Here is a tiny trained network, its code and every weight. The questions are about switching its units off for an input and a class, where a switched-off unit gives its printed mean instead of its output.

import numpy as np


def w(rows, s, z=0):
    codes = np.array(rows[::2]) - 128.0
    scale = np.full(codes.shape[1], s)
    scale[-1] = z or s
    return codes * scale


def norm(h):
    return h / np.sqrt((h * h).mean(-1, keepdims=True) + 1e-5)


def f(y):
    return np.maximum(y, 0)


def log_softmax(a):
    a = a - a.max(-1, keepdims=True)
    return a - np.log(np.exp(a).sum(-1, keepdims=True))


def net(x, mask):
    res = np.array(x, float).reshape(1, 8) / 4 @ E
    u = 0
    for l in range(3):
        y = f(norm(res) @ A[l][:, :-1].T + A[l][:, -1])
        res = res + np.where(mask[u : u + 7], y, B[l][:, -1]) @ B[l][:, :-1]
        u += 7
    return log_softmax(norm(res)[-1] @ U[:, :-1].T + U[:, -1])


A, B = {}, {}
E = w([
[195,62,108,220,78,143,78,118],'x0',
[124,130,118,123,126,134,117,128],'x1',
[136,127,124,124,126,117,143,134],'x2',
[130,157,145,149,112,110,150,147],'x3',
[131,144,92,166,213,65,64,129],'x4',
[131,121,127,124,132,125,132,127],'x5',
[10,76,84,190,124,128,179,108],'x6',
[125,130,108,118,124,134,116,128],'x7',
],0.012)
A[0] = w([
[132,76,161,52,55,113,104,205,112],'L0N1',
[70,97,129,92,67,200,166,140,135],'L0N2',
[144,139,159,101,77,246,169,142,3],'L0N3',
[79,182,127,74,157,3,90,90,109],'L0N4',
[62,79,87,144,151,110,115,169,99],'L0N5',
[113,98,152,134,136,41,113,224,199],'L0N6',
[165,83,139,171,101,50,48,96,80],'L0N7',
],0.007,0.0062)
B[0] = w([
[130,171,119,199,100,203,136,28,207],'L0N1',
[139,58,215,199,164,153,245,65,254],'L0N2',
[191,206,149,153,95,197,253,84,185],'L0N3',
[112,80,153,203,165,211,86,250,238],'L0N4',
[98,160,129,175,108,62,225,105,199],'L0N5',
[126,124,100,138,154,194,118,19,238],'L0N6',
[121,123,76,119,146,125,181,254,214],'L0N7',
],0.0065,0.0042)
A[1] = w([
[222,167,190,79,120,116,49,144,71],'L1N1',
[210,64,93,159,18,134,65,132,51],'L1N2',
[126,114,204,105,89,174,148,69,151],'L1N3',
[133,176,131,165,191,37,65,153,4],'L1N4',
[46,220,159,1,172,158,167,130,32],'L1N5',
[76,179,83,137,73,152,142,166,191],'L1N6',
[239,205,188,46,153,187,80,68,62],'L1N7',
],0.0086,0.0029)
B[1] = w([
[50,108,79,142,35,29,122,114,211],'L1N1',
[126,84,172,139,142,136,160,201,206],'L1N2',
[135,111,75,88,206,119,98,119,220],'L1N3',
[199,146,113,81,180,169,150,116,178],'L1N4',
[141,10,184,92,116,144,67,222,222],'L1N5',
[120,133,173,145,121,136,125,106,165],'L1N6',
[65,153,68,119,79,58,191,105,254],'L1N7',
],0.012,0.0081)
A[2] = w([
[167,205,41,148,252,92,32,126,87],'L2N1',
[174,142,165,67,36,238,199,63,69],'L2N2',
[14,80,153,171,119,159,146,63,98],'L2N3',
[76,111,230,55,140,154,113,143,130],'L2N4',
[116,141,129,126,110,152,114,146,5],'L2N5',
[164,174,101,66,79,98,114,142,82],'L2N6',
[173,87,134,194,97,168,135,144,61],'L2N7',
],0.011,0.0025)
B[2] = w([
[187,172,203,88,135,195,170,62,210],'L2N1',
[188,187,157,139,237,162,100,60,212],'L2N2',
[129,190,83,82,70,55,130,73,254],'L2N3',
[187,129,113,221,102,149,61,193,221],'L2N4',
[97,180,73,144,126,160,115,139,128],'L2N5',
[69,135,94,210,112,110,136,72,187],'L2N6',
[118,131,168,64,145,161,48,255,194],'L2N7',
],0.012,0.008)
U = w([
[94,137,69,130,64,33,168,76,113],'0',
[187,147,164,125,186,187,162,70,249],'1',
[126,56,147,141,127,142,95,251,10],'2',
],0.016,0.00019)

Each question gives the input, the list of numbers given to net, and the class t.
The units are the neurons (one row each of A and B). Each row of codes is followed by its name. A weight is (code - 128) times the scale printed after its matrix; where a second scale follows, it is the last column's (A, B and U).
mask holds one flag per neuron, layer by layer. A switched-off neuron (its flag False) gives its mean, the last column of its row in B, instead of its output. The means were averaged over made-up inputs and are rounded, as every weight is.
A unit's drop is (log p(t) with every unit on - log p(t) with that unit switched off) / (log p(t) with every unit on - log p(t) with every unit switched off).
The circuit of an input: a set's keep is (log p(t) with only the set's units on - log p(t) with every unit switched off) / (log p(t) with every unit on - log p(t) with every unit switched off). Starting from the 12 units with the biggest drops (on a tie, the unit counted first), units are removed one at a time, each time the one whose removal leaves the highest keep (on an exact tie, the one counted first), for as long as the keep stays at least 0.8.
units of the circuit, in order: the units of the circuit, biggest drop first
most important unit: the unit with the biggest drop
k most important neurons: the k neurons with the biggest drops, biggest first
k most important neurons of layer l: the k neurons of layer l with the biggest drops, biggest first
drop of u: that unit's drop, to one decimal
input [-8,5,-6,-4,8,2,2,-8], class 1: 2 most important neurons of layer 1 -> (L1N4, L1N2)
input [-8,-4,-1,-1,-5,-1,-8,6], class 0: 3 most important neurons of layer 1 -> (L1N7, L1N1, L1N2)
input [7,-8,-6,-6,8,-4,-8,-4], class 0: 4 most important neurons -> (L1N1, L1N7, L0N4, L2N2)
input [-1,-7,5,-3,8,-1,7,-6], class 1: 2 most important neurons of layer 1 -> (L1N1, L1N7)
input [-2,-6,8,-6,-4,-1,-4,3], class 0: most important neuron of layer 2 -> (L2N1)
input [4,8,-7,7,3,1,0,6], class 2: 4 most important neurons -> (L1N2, L1N3, L2N7, L2N2)
input [-7,0,4,1,-1,6,5,2], class 2: 2 most important neurons -> (L1N5, L1N7)
input [4,-2,-3,-3,-4,-4,2,-8], class 1: 3 most important neurons -> (L1N5, L1N1, L0N2)
input [6,-2,6,-5,1,8,5,-6], class 2: 3 most important neurons -> (L1N7, L2N7, L1N1)
input [-2,1,2,1,-2,5,1,-1], class 1: 3 most important neurons -> (L0N2, L1N1, L1N7)
input [8,8,2,4,2,1,6,4], class 2: 4 most important neurons -> (L2N7, L1N7, L1N1, L1N2)
input [-7,-7,-6,8,6,-6,-5,2], class 2: 2 most important neurons of layer 2 -> (L2N2, L2N3)
input [-3,-7,-2,4,2,-2,1,8], class 2: 2 most important neurons of layer 1 -> (L1N7, L1N3)
input [-5,-2,1,1,5,1,3,-8], class 1: 2 most important neurons of layer 0 -> (L0N4, L0N6)
input [-2,6,-4,2,-5,-2,-7,-7], class 0: units of the circuit, in order -> (L1N7)
input [6,1,1,5,2,-4,-7,-8], class 0: 4 most important neurons -> (L1N1, L1N7, L1N5, L0N4)
input [5,-1,5,-6,-3,-1,4,1], class 2: 2 most important neurons of layer 1 -> (L1N7, L1N1)
input [-5,1,-3,-4,2,3,-7,-5], class 0: drop of L1N7 -> 0.6
input [-2,0,3,2,3,7,2,7], class 1: drop of L1N5 -> 0.4
input [3,-3,3,-6,1,-2,-8,-5], class 0: drop of L2N7 -> 0.0
input [3,1,-6,-1,7,-7,0,8], class 1: most important unit -> L2N1
input [-5,3,3,-1,3,5,-7,-2], class 0: drop of L1N7 -> 0.4
